Below is a small trained network, with its code and all its weights. Each question gives an input and a class and asks what happens when units are switched off, that is, made to give their printed mean instead of their output.

import numpy as np


def w(rows, s, z=0):
    codes = np.array(rows[::2]) - 128.0
    scale = np.full(codes.shape[1], s)
    scale[-1] = z or s
    return codes * scale


def f(y):
    return y / 2 * (1 + np.tanh(0.7978845608 * (y + 0.044715 * y**3)))


def log_softmax(a):
    a = a - a.max(-1, keepdims=True)
    return a - np.log(np.exp(a).sum(-1, keepdims=True))


def net(x, mask):
    res = np.array(x, float).reshape(1, 5) / 4 @ E
    y = f(res @ A[0][:, :-1].T + A[0][:, -1])
    res = res + np.where(mask, y, B[0][:, -1]) @ B[0][:, :-1]
    return log_softmax(res[-1] @ U[:, :-1].T + U[:, -1])


A, B = {}, {}
E = w([
[112,72,23,159,189,83,89],'x0',
[157,133,178,96,209,183,74],'x1',
[2,141,126,93,111,98,162],'x2',
[158,112,132,71,35,41,69],'x3',
[113,46,171,47,92,34,217],'x4',
],0.0085)
A[0] = w([
[95,80,193,62,102,87,190,197],'N0',
[99,122,136,72,120,70,255,200],'N1',
[86,166,202,67,99,114,76,211],'N2',
[77,163,78,194,169,86,144,159],'N3',
[106,140,114,88,171,130,148,142],'N4',
[146,59,160,166,158,161,148,190],'N5',
[90,115,178,97,32,110,219,170],'N6',
[77,187,98,173,93,135,117,169],'N7',
[157,96,60,126,134,114,122,244],'N8',
[109,191,182,107,74,159,108,162],'N9',
[162,156,132,133,58,86,141,160],'N10',
[80,177,5,156,156,130,182,242],'N11',
[143,144,163,67,105,151,66,228],'N12',
[211,106,127,69,133,91,71,168],'N13',
[84,163,164,99,82,113,225,255],'N14',
[183,207,112,164,161,125,95,237],'N15',
[157,201,148,137,171,201,112,178],'N16',
[70,126,13,213,177,107,141,189],'N17',
[146,153,155,209,189,217,121,207],'N18',
[226,94,135,74,153,33,129,231],'N19',
],0.0097,0.003)
B[0] = w([
[122,189,141,59,74,36,145,224],'N0',
[115,155,177,30,73,81,123,225],'N1',
[5,145,99,160,168,139,254,189],'N2',
[91,73,108,84,121,176,89,191],'N3',
[117,147,105,112,94,160,116,143],'N4',
[186,144,123,94,165,117,80,162],'N5',
[128,85,217,105,73,84,145,230],'N6',
[104,42,168,128,158,158,127,181],'N7',
[142,115,65,133,81,146,32,181],'N8',
[101,101,177,171,179,148,202,180],'N9',
[164,75,152,178,113,79,169,177],'N10',
[106,42,118,68,134,169,37,224],'N11',
[91,170,84,195,147,166,220,179],'N12',
[160,154,56,212,72,123,177,193],'N13',
[82,122,229,110,129,101,113,219],'N14',
[177,132,144,141,146,186,99,213],'N15',
[197,163,158,150,197,173,125,221],'N16',
[107,60,62,74,104,186,16,242],'N17',
[199,173,161,93,209,134,49,248],'N18',
[176,157,47,153,55,73,130,214],'N19',
],0.0084,0.011)
U = w([
[53,184,107,178,186,161,222,179],'0',
[228,195,161,159,225,152,91,180],'1',
[118,160,188,27,90,19,163,161],'2',
[101,1,70,62,121,173,81,154],'3',
[205,142,41,217,55,65,153,88],'4',
[108,49,208,198,130,99,191,7],'5',
],0.0086,0.0019)

Each question gives the input, the list of numbers given to net, and the class t.
The units are the neurons (one row each of A and B). Each row of codes is followed by its name. A weight is (code - 128) times the scale printed after its matrix; where a second scale follows, it is the last column's (A, B and U).
mask holds one flag per neuron, in row order. A switched-off neuron (its flag False) gives its mean, the last column of its row in B, instead of its output. The means were averaged over made-up inputs and are rounded, as every weight is.
A unit's drop is (log p(t) with every unit on - log p(t) with that unit switched off) / (log p(t) with every unit on - log p(t) with every unit switched off).
The circuit of an input: a set's keep is (log p(t) with only the set's units on - log p(t) with every unit switched off) / (log p(t) with every unit on - log p(t) with every unit switched off). Starting from the 12 units with the biggest drops (on a tie, the unit counted first), units are removed one at a time, each time the one whose removal leaves the highest keep (on an exact tie, the one counted first), for as long as the keep stays at least 0.8.
circuit, biggest first: the units of the circuit, biggest drop first
k most important neurons: the k neurons with the biggest drops, biggest first
drop when u is switched off: that unit's drop, to one decimal
input [-6,-1,-7,8,-5], class 4: circuit, biggest first : [N13]
input [-7,7,-6,7,-2], class 0: circuit, biggest first : [N2, N12]
input [-5,-3,-7,8,3], class 4: 2 most important neurons : [N13, N19]
input [-8,8,1,-5,3], class 0: 2 most important neurons : [N2, N12]
input [0,0,5,-7,-6], class 3: 4 most important neurons : [N17, N11, N3, N7]
input [-6,6,8,-4,0], class 0: 2 most important neurons : [N2, N9]
input [-1,2,3,-7,-1], class 1: 2 most important neurons : [N18, N16]
input [8,0,-3,0,6], class 4: 2 most important neurons : [N19, N13]
input [8,4,1,6,7], class 4: 2 most important neurons : [N19, N13]
input [7,8,0,-3,8], class 2: drop when N14 is switched off : -0.1
input [7,-1,-5,-3,-7], class 3: drop when N11 is switched off : 0.6
input [-4,8,-2,6,1], class 0: drop when N2 is switched off : 0.3
